cols: U F N D L C R B
zuket: [131 164 142 164  87 152 117 130]
Kepu: [188 105 105 105 165 165 105 180]
lepif: [ 91  81 132  89 150 127 141 127]
kalig: [135 174 133 169  96 162 116 110]
Zepil: [ 72 112 106 124 101 112 151  82]
loc: [131]	zuket, 0
loc: [150]	lepif, 4
howmany lepif: [150]	1
howmany Kepu: [165]	2
loc: [130]	zuket, 7
howmany Kepu: [105]	4

cols: X M Z Q
kalot: [138 109 186 108]
Lipu: [141 145 105 138]
tesiz: [ 92  95 186 137]
loc: [108]	kalot, 3
loc: [95]	tesiz, 1
howmany kalot: [109]	1
loc: [137]	tesiz, 3
down: [138 141]	X
down: [186 105]	Z
down: [108 138]	Q

cols: W Y G T P J K
nogu: [133 133 133 133 124 133 133]
Mor: [159 139 117 149 156 128 124]
riru: [144 144 125 119 125 144 125]
fuvek: [131 130 120 142 132 128 137]
Risu: [122 128 130 119 119 125 122]
togu: [ 66 151  84 114 136 151 123]
gofit: [ 71 144 132 126 125 128 154]
down: [133 128]	J
down: [137 122 123]	K
howmany nogu: [125]	0
howmany Mor: [124]	1
howmany nogu: [133]	6
howmany riru: [125]	3

cols: V A S H E
mefa: [136 129  90 127 123]
Mumu: [163 144 109 178 144]
vevi: [106 120 143  84 121]
nelav: [141 104 146 123 117]
zogav: [144 153 126 160 149]
luse: [ 91 146 118  57 131]
Tof: [122 144 122 118 137]
down: [178  84 123]	H
down: [121 117 149 131 137]	E

cols: Pek bura ragom Dena fube tur zame Nure
lemuz: [159 168  74 103 168 169 104  75]
Tevir: [159 124  74 109 168 169 152  75]
pif: [159 124  74 109 168 169 104  75]
vak: [177 104 152  71 127  72 195 134]
howmany lemuz: [104]	1
[159 124  74 109 168 169 104  75]	pif

cols: nam Vut Mes zeka vokig Feg
zabap: [155 118  88 143 147 119]
dolas: [137 107 154 125 135 134]
valu: [142 128 119 145 143 157]
nosu: [151 127  96 132 132 133]
Vonok: [156 144  92 141 156 156]
loc: [118]	zabap, 1
loc: [147]	zabap, 4
howmany Vonok: [156]	3

cols: riras Zugem repun gumef viv mulos
kup: [110 113 106 163 115 115]
Mir: [166  98 125 111 145 148]
dipu: [178 141 190 133 155  91]
nimu: [146 149 154 101 151 143]
loc: [146]	nimu, 0
loc: [111]	Mir, 3
down: [145 155]	viv
down: [115 148  91]	mulos
howmany kup: [110]	1

cols: Vuri gug mem Benu bak getu lezuf ziru Pali
lamip: [133  89 121 164 154 122 136 144 121]
bur: [137 161 141 164  79 132 127 134 127]
posi: [129  89 108 110 102 131 176 119 126]
muve: [129  97 125 137 149 165 139 133 148]
moze: [142 125 111 111 111 127 125 125 124]
det: [129  89 108 138 102 131 176 153 119]
sed: [ 97 173 147 139 137 141 182 109 124]
Gib: [103 104 126 150 134  99 110 131 158]
mele: [109 101 125 106 141 122 171 133 141]
down: [102 149 111 102 137 134]	bak
down: [133 137]	Vuri
down: [164 110 137 111 138 139 150 106]	Benu
howmany moze: [111]	3

cols: tagom lig Gapo rarib
keme: [135 122 130 126]
dotor: [175  86 141 112]
Geg: [163  96 138 116]
menip: [142 115 132 123]
mude: [113 141 124 133]
pogu: [117 134 125 132]
safu: [181  81 142 110]
rop: [151 108 134 120]
zunar: [188  74 145 108]
gilas: [111 111 133 122]
loc: [117]	pogu, 0
down: [132 124 125 142 134 145]	Gapo
[142 115 132 123]	menip
loc: [116]	Geg, 3
howmany gilas: [110]	0
loc: [120]	rop, 3
loc: [181]	safu, 0

cols: vem vogon tavi naba satu lize zomi vuv
gomo: [142 142 159 121 126 117 162 177]
fugu: [125 117  93 140 119 180 120  96]
Nuv: [150 133 148 129 110 153 164 174]
robek: [142 142 159  99 126 117 162 177]
loc: [148]	Nuv, 2
down: [140 129]	naba
down: [126 119 110]	satu

cols: Lasuz nibif Zilis ribu dok Fofig rakig mel
Lef: [139 184 146 130 128 132 131 128]
kelu: [137 188 145 129 127 128 130 129]
femid: [131 129 128 131 131 131 177 131]
loc: [146]	Lef, 2
[139 184 146 130 128 132 131 128]	Lef
loc: [188]	kelu, 1
loc: [127]	kelu, 4
howmany femid: [131]	5

cols: Dufe peseb mubi vezuf ped
nabaf: [185 174  91 131 175]
sinol: [ 72 174  73 131 135]
fonuf: [185 174  73 131 175]
loc: [91]	nabaf, 2
loc: [135]	sinol, 4

cols: feto Sare Fikar Bopet Vup Takef nifo
bub: [128 103 139 131 129 151  91]
Meko: [104 165 128  93  78  53 121]
Safat: [141 150  73  87 142  94 130]
vinab: [ 97 168 120 105 112  91 118]
Golel: [123 141 106 171 123 107 118]
geke: [151 133 114 123 118 167 117]
tezap: [100 117 141 148 148 128 108]
sez: [100 117 141 148  86 128 108]
zono: [144 154 142 144 101 141 121]
gane: [100 117 141 172  94 113 155]
raraf: [141 150  73 109 101 172 139]
loc: [112]	vinab, 4
down: [139 128  73 120 106 114 141]	Fikar

cols: dedi Damir robor Lov
madu: [108 104 104 104]
Reg: [107 107 107 107]
toba: [ 63 103 121 112]
figer: [ 83 145 106  83]
howmany Reg: [107]	4
howmany toba: [63]	1
howmany madu: [103]	0
howmany madu: [105]	0

cols: Mame tole Fatar por Gotad vagu pavo Futir lelom
Zuz: [146 131 105 117 151 137 104 137 113]
mevun: [149 127 112 117 161 128 106 145 115]
poz: [161 115 113 127 153 134 108 134 102]
kadar: [ 76 201 144 185 183 103  74 142  65]
gerud: [102 115 113 127 153 134 108 134 102]
Vikul: [176 175 187 121 109 104 118 118 104]
rizo: [173  98 118 124 157 131 103 134 158]
Bam: [155 201 144 186 186 186 155 155 155]
pap: [149 136  97 137 117 157 103 141 165]
golet: [179  96 104 157 119 157 124 137 125]
loc: [151]	Zuz, 4
howmany Vikul: [103]	0
howmany golet: [104]	1
howmany Bam: [186]	3

cols: ginus nedi Ruvip Zopi zok fip
dabo: [127  74 101  88 135 140]
pebo: [124 118 130 134 139 136]
sulam: [141 131 134 152 126 133]
tisuz: [126  79 133  87 128 125]
bik: [126  88 126  88 111 126]
zapi: [129 163 112  99 111 147]
down: [79 88]	nedi
down: [118 131  79  88 163]	nedi
howmany bik: [87]	0

